Here is a tiny trained network, its code and every weight. The questions are about switching its units off for an input and a target symbol, where a switched-off unit gives its printed mean instead of its output.

import numpy as np


def w(rows, s, z=0):
    codes = np.array(rows[::2]) - 128.0
    scale = np.full(codes.shape[1], s)
    scale[-1] = z or s
    return codes * scale


def norm(h):
    return h / np.sqrt((h * h).mean(-1, keepdims=True) + 1e-5)


def f(y):
    return np.maximum(y, 0)


def softmax(a):
    e = np.exp(a - a.max(-1, keepdims=True))
    return e / e.sum(-1, keepdims=True)


def log_softmax(a):
    a = a - a.max(-1, keepdims=True)
    return a - np.log(np.exp(a).sum(-1, keepdims=True))


def net(x, mask):
    ids = ['γδεζμξπτφψω'.index(c) for c in x.split()]
    T = len(ids)
    res = E[ids] + P[:T]
    u = 0
    for l in range(2):
        r = norm(res)
        for j in range(2):
            rows = slice(2 * j, 2 * j + 2)
            q, k, v = (r @ M[l][rows].T for M in (Q, K, V))
            z = softmax(np.where(np.tri(T) > 0, q @ k.T / 2**0.5, -1e9)) @ v
            o = O[l][rows]
            res = res + np.where(mask[u + j], z, o[:, -1]) @ o[:, :-1]
        u += 2
        y = f(norm(res) @ A[l][:, :-1].T + A[l][:, -1])
        res = res + np.where(mask[u : u + 8], y, B[l][:, -1]) @ B[l][:, :-1]
        u += 8
    return log_softmax(norm(res)[-1] @ U[:, :-1].T + U[:, -1])


Q, K, V, O, A, B = {}, {}, {}, {}, {}, {}
E = w([
[114,102,98,177,142,129,148,126,129,105,110,173],'γ',
[117,185,158,151,120,130,173,106,130,63,208,104],'δ',
[99,133,119,177,153,114,134,116,131,180,182,141],'ε',
[185,166,83,203,157,112,168,159,89,108,151,103],'ζ',
[143,118,110,189,104,136,116,121,129,119,141,161],'μ',
[121,134,110,151,124,182,97,147,128,165,155,128],'ξ',
[173,142,114,117,163,175,111,210,118,103,155,124],'π',
[128,118,152,180,180,150,124,125,137,132,150,188],'τ',
[136,124,68,113,155,118,117,120,88,90,177,147],'φ',
[108,139,122,151,120,155,151,163,191,146,187,164],'ψ',
[161,73,93,168,113,100,176,250,60,165,170,118],'ω',
],0.013)
P = w([
[54,150,130,123,96,123,100,110,121,143,12,127],'0',
[147,50,57,180,255,60,81,147,233,144,179,92],'1',
[92,6,108,145,200,243,159,122,70,186,210,32],'2',
[102,249,150,144,109,110,85,175,25,148,177,218],'3',
[180,91,91,139,213,62,113,143,217,139,197,127],'4',
[115,32,124,101,150,226,191,94,69,170,188,54],'5',
[127,231,154,101,113,93,114,193,30,139,186,212],'6',
[219,98,127,94,179,62,142,139,195,133,209,148],'7',
[138,39,162,64,108,194,224,82,73,156,144,58],'8',
[136,244,158,132,115,105,100,194,20,156,173,217],'9',
],0.0077)
Q[0] = w([
[87,188,153,140,100,143,132,161,48,134,107,168],'0.h0',
[150,193,108,101,141,120,89,150,131,143,89,87],'0.h0',
[113,231,151,113,84,4,2,201,180,116,46,210],'0.h1',
[160,58,86,157,179,115,70,107,224,148,130,92],'0.h1',
],0.0095)
K[0] = w([
[54,183,147,131,164,137,105,110,116,140,2,89],'0.h0',
[152,146,103,147,138,113,95,202,140,194,81,76],'0.h0',
[28,109,117,233,113,179,61,94,199,186,86,176],'0.h1',
[231,97,143,162,160,147,139,95,139,160,204,228],'0.h1',
],0.0095)
V[0] = w([
[175,152,103,119,160,254,131,237,170,86,54,125],'0.h0',
[160,161,138,214,193,102,159,128,115,196,94,63],'0.h0',
[209,109,29,101,191,98,34,66,28,139,89,139],'0.h1',
[80,69,109,84,71,131,95,121,162,234,144,204],'0.h1',
],0.0053)
O[0] = w([
[125,132,198,165,23,166,167,158,244,141,151,212,80],'0.h0',
[149,159,179,15,56,62,129,94,164,223,150,110,132],'0.h0',
[184,174,9,23,123,215,159,86,109,169,130,169,254],'0.h1',
[126,44,164,47,96,33,119,153,89,115,253,111,86],'0.h1',
],0.0064,0.0041)
A[0] = w([
[68,148,158,184,169,209,163,41,185,63,112,36,50],'0.n0',
[190,109,152,150,115,120,49,31,189,101,213,56,23],'0.n1',
[145,140,220,73,226,130,36,92,224,76,119,172,21],'0.n2',
[214,185,20,80,144,96,90,146,234,88,79,168,95],'0.n3',
[33,73,105,123,137,191,141,75,118,91,94,54,17],'0.n4',
[104,14,87,75,148,171,178,85,105,84,117,70,48],'0.n5',
[171,152,74,143,207,2,142,12,224,87,148,144,61],'0.n6',
[195,41,68,121,141,112,98,164,146,119,191,151,4],'0.n7',
],0.0063,0.0032)
B[0] = w([
[74,187,111,171,194,160,69,137,37,145,83,57,199],'0.n0',
[184,218,100,84,104,163,162,153,127,209,49,138,173],'0.n1',
[189,108,54,141,97,173,90,100,125,140,191,2,153],'0.n2',
[111,113,193,140,95,50,78,164,110,83,142,58,254],'0.n3',
[94,182,198,136,142,150,163,128,171,103,168,114,177],'0.n4',
[174,132,167,118,137,130,111,146,193,190,209,152,222],'0.n5',
[210,49,96,60,198,124,171,116,162,71,127,193,244],'0.n6',
[145,183,174,167,137,139,53,70,175,168,42,169,236],'0.n7',
],0.008,0.0049)
Q[1] = w([
[78,147,210,136,57,109,124,161,84,149,165,180],'1.h0',
[119,192,88,121,117,94,100,115,74,68,137,176],'1.h0',
[157,138,67,124,94,104,148,137,56,113,139,245],'1.h1',
[223,86,88,109,163,168,163,88,219,141,136,88],'1.h1',
],0.011)
K[1] = w([
[1,73,83,159,17,115,115,178,103,195,86,74],'1.h0',
[22,126,95,93,78,125,118,47,158,62,115,130],'1.h0',
[85,33,13,132,83,88,146,15,130,174,117,172],'1.h1',
[245,152,160,61,178,163,126,146,146,92,195,180],'1.h1',
],0.0078)
V[1] = w([
[178,141,106,178,66,135,100,103,59,147,127,110],'1.h0',
[123,191,163,81,161,149,100,76,179,160,177,70],'1.h0',
[115,148,103,122,159,114,181,185,140,141,95,141],'1.h1',
[185,80,103,125,72,138,128,254,116,135,146,96],'1.h1',
],0.0081)
O[1] = w([
[183,114,108,166,134,198,69,149,175,208,97,2,126],'1.h0',
[21,172,153,66,88,141,106,194,147,128,97,96,255],'1.h0',
[159,200,148,140,187,36,241,112,134,183,114,117,71],'1.h1',
[175,127,172,78,169,130,159,236,76,63,98,148,98],'1.h1',
],0.0085,0.0026)
A[1] = w([
[152,141,120,169,141,61,139,108,123,139,90,141,123],'1.n0',
[126,175,8,107,160,160,178,110,64,117,49,112,30],'1.n1',
[144,130,99,154,142,105,100,187,127,152,94,176,127],'1.n2',
[115,180,103,82,138,168,111,149,146,166,106,133,94],'1.n3',
[122,87,94,77,131,162,179,52,123,119,164,177,84],'1.n4',
[109,84,168,104,94,120,151,164,88,105,157,149,1],'1.n5',
[121,162,151,138,122,127,135,149,108,193,110,132,140],'1.n6',
[141,42,135,116,172,151,162,110,157,165,142,119,76],'1.n7',
],0.014,0.01)
B[1] = w([
[107,112,144,99,113,178,152,149,83,138,97,115,176],'1.n0',
[77,129,84,160,123,106,58,148,125,129,97,252,233],'1.n1',
[66,148,133,150,134,148,138,91,143,124,145,103,204],'1.n2',
[157,109,122,149,102,98,179,129,85,121,104,149,255],'1.n3',
[77,141,146,116,65,104,159,125,95,160,136,78,219],'1.n4',
[165,115,116,100,142,155,123,49,135,173,47,140,143],'1.n5',
[148,134,118,115,156,96,100,106,154,70,127,108,197],'1.n6',
[159,89,119,195,110,157,107,129,122,145,154,127,175],'1.n7',
],0.016,0.008)
U = w([
[90,137,120,125,82,153,227,104,91,228,152,113,135],'γ',
[97,1,238,175,111,64,127,98,115,61,119,142,4],'δ',
[100,125,41,156,151,118,113,169,112,138,104,213,166],'ε',
[198,167,134,157,67,29,124,109,168,132,54,86,30],'ζ',
[107,99,183,97,56,161,45,242,161,122,111,88,128],'μ',
[175,108,136,108,204,160,209,191,82,67,128,116,157],'ξ',
[115,124,113,46,166,45,63,124,129,135,191,87,125],'π',
[220,75,85,197,145,163,101,107,153,160,187,108,183],'τ',
[41,156,146,187,178,162,124,99,135,104,106,42,109],'φ',
[147,162,166,48,137,230,109,59,149,171,76,148,88],'ψ',
[94,166,161,146,108,162,179,149,254,114,205,175,206],'ω',
],0.0088,0.0029)

Each question gives the input, a string of symbols that net reads in full, and the target symbol t.
The units are the heads (2 rows each of Q, K, V and O) and the neurons (one row each of A and B). Each row of codes is followed by its name. A weight is (code - 128) times the scale printed after its matrix; where a second scale follows, it is the last column's (O, A, B and U).
mask holds one flag per unit, layer by layer, with each layer's heads first. A switched-off unit (its flag False) gives its mean, the last column of its rows in O or B, instead of its output. The means were averaged over made-up inputs and are rounded, as every weight is.
A unit's drop is (log p(t) with every unit on - log p(t) with that unit switched off) / (log p(t) with every unit on - log p(t) with every unit switched off).
The circuit of an input: a set's keep is (log p(t) with only the set's units on - log p(t) with every unit switched off) / (log p(t) with every unit on - log p(t) with every unit switched off). Starting from the 12 units with the biggest drops (on a tie, the unit counted first), units are removed one at a time, each time the one whose removal leaves the highest keep (on an exact tie, the one counted first), for as long as the keep stays at least 0.8.
circuit, biggest first: the units of the circuit, biggest drop first
most important unit: the unit with the biggest drop
top k neurons: the k neurons with the biggest drops, biggest first
k most important neurons of layer l: the k neurons of layer l with the biggest drops, biggest first
heads that matter: for each layer, one digit per head in row order, 1 if its drop is at least 0.15 and else 0, layers parted by /
input ε ω τ γ, target π: heads that matter	11 / 00
input δ ξ π φ τ ξ δ μ δ ω, target φ: most important unit	0.h1
input δ δ μ, target φ: circuit, biggest first	(0.h1 0.n0)
input τ φ δ ζ μ τ φ, target μ: top 2 neurons	(0.n2 0.n6)
input ε ζ ξ ξ, target π: circuit, biggest first	(0.h1 0.h0)
input ψ ζ τ ψ μ γ φ ζ φ φ, target δ: heads that matter	01 / 00
input γ π τ, target ξ: circuit, biggest first	(1.n1 1.h1)
input ε φ φ ζ, target π: circuit, biggest first	(0.h1 0.h0)
input φ φ ψ ζ τ φ ε φ, target π: circuit, biggest first	(0.n3 1.n3)
input ξ ε φ γ φ μ, target γ: top 2 neurons	(0.n5 1.n4)
input τ φ φ φ φ μ π τ, target τ: heads that matter	00 / 00
input μ ε γ, target ω: 2 most important neurons of layer 0	(0.n5 0.n4)
input τ μ τ, target δ: heads that matter	11 / 10
input ε π γ μ, target π: most important unit	0.h0
input τ ψ φ γ φ μ ζ, target μ: top 3 neurons	(0.n2 0.n6 0.n5)
input φ μ γ φ δ ζ γ μ, target ψ: heads that matter	00 / 00
input γ γ ξ γ μ δ μ μ ε ω, target γ: top 2 neurons	(1.n0 0.n3)
input ζ δ τ γ φ φ ω ξ τ, target τ: heads that matter	01 / 00
input ξ μ φ ε ξ δ τ τ φ ψ, target ψ: heads that matter	01 / 01
input δ ω π μ ω μ, target τ: most important unit	0.n5
input ε π τ π μ φ τ, target π: circuit, biggest first	(0.h0 0.h1)
input π ψ φ ξ ω ξ ω ε φ φ, target ω: heads that matter	10 / 00
input τ φ π τ ζ φ π φ ω μ, target μ: circuit, biggest first	(0.n2 1.h0 0.h1 0.n6)
input μ δ δ π ε μ γ ζ μ, target ε: circuit, biggest first	(0.h1 1.n1)
input μ ε φ δ δ, target ε: heads that matter	00 / 00
input τ ζ φ ζ δ τ γ, target μ: 2 most important neurons of layer 0	(0.n2 0.n6)
input φ φ τ, target γ: most important unit	0.h1
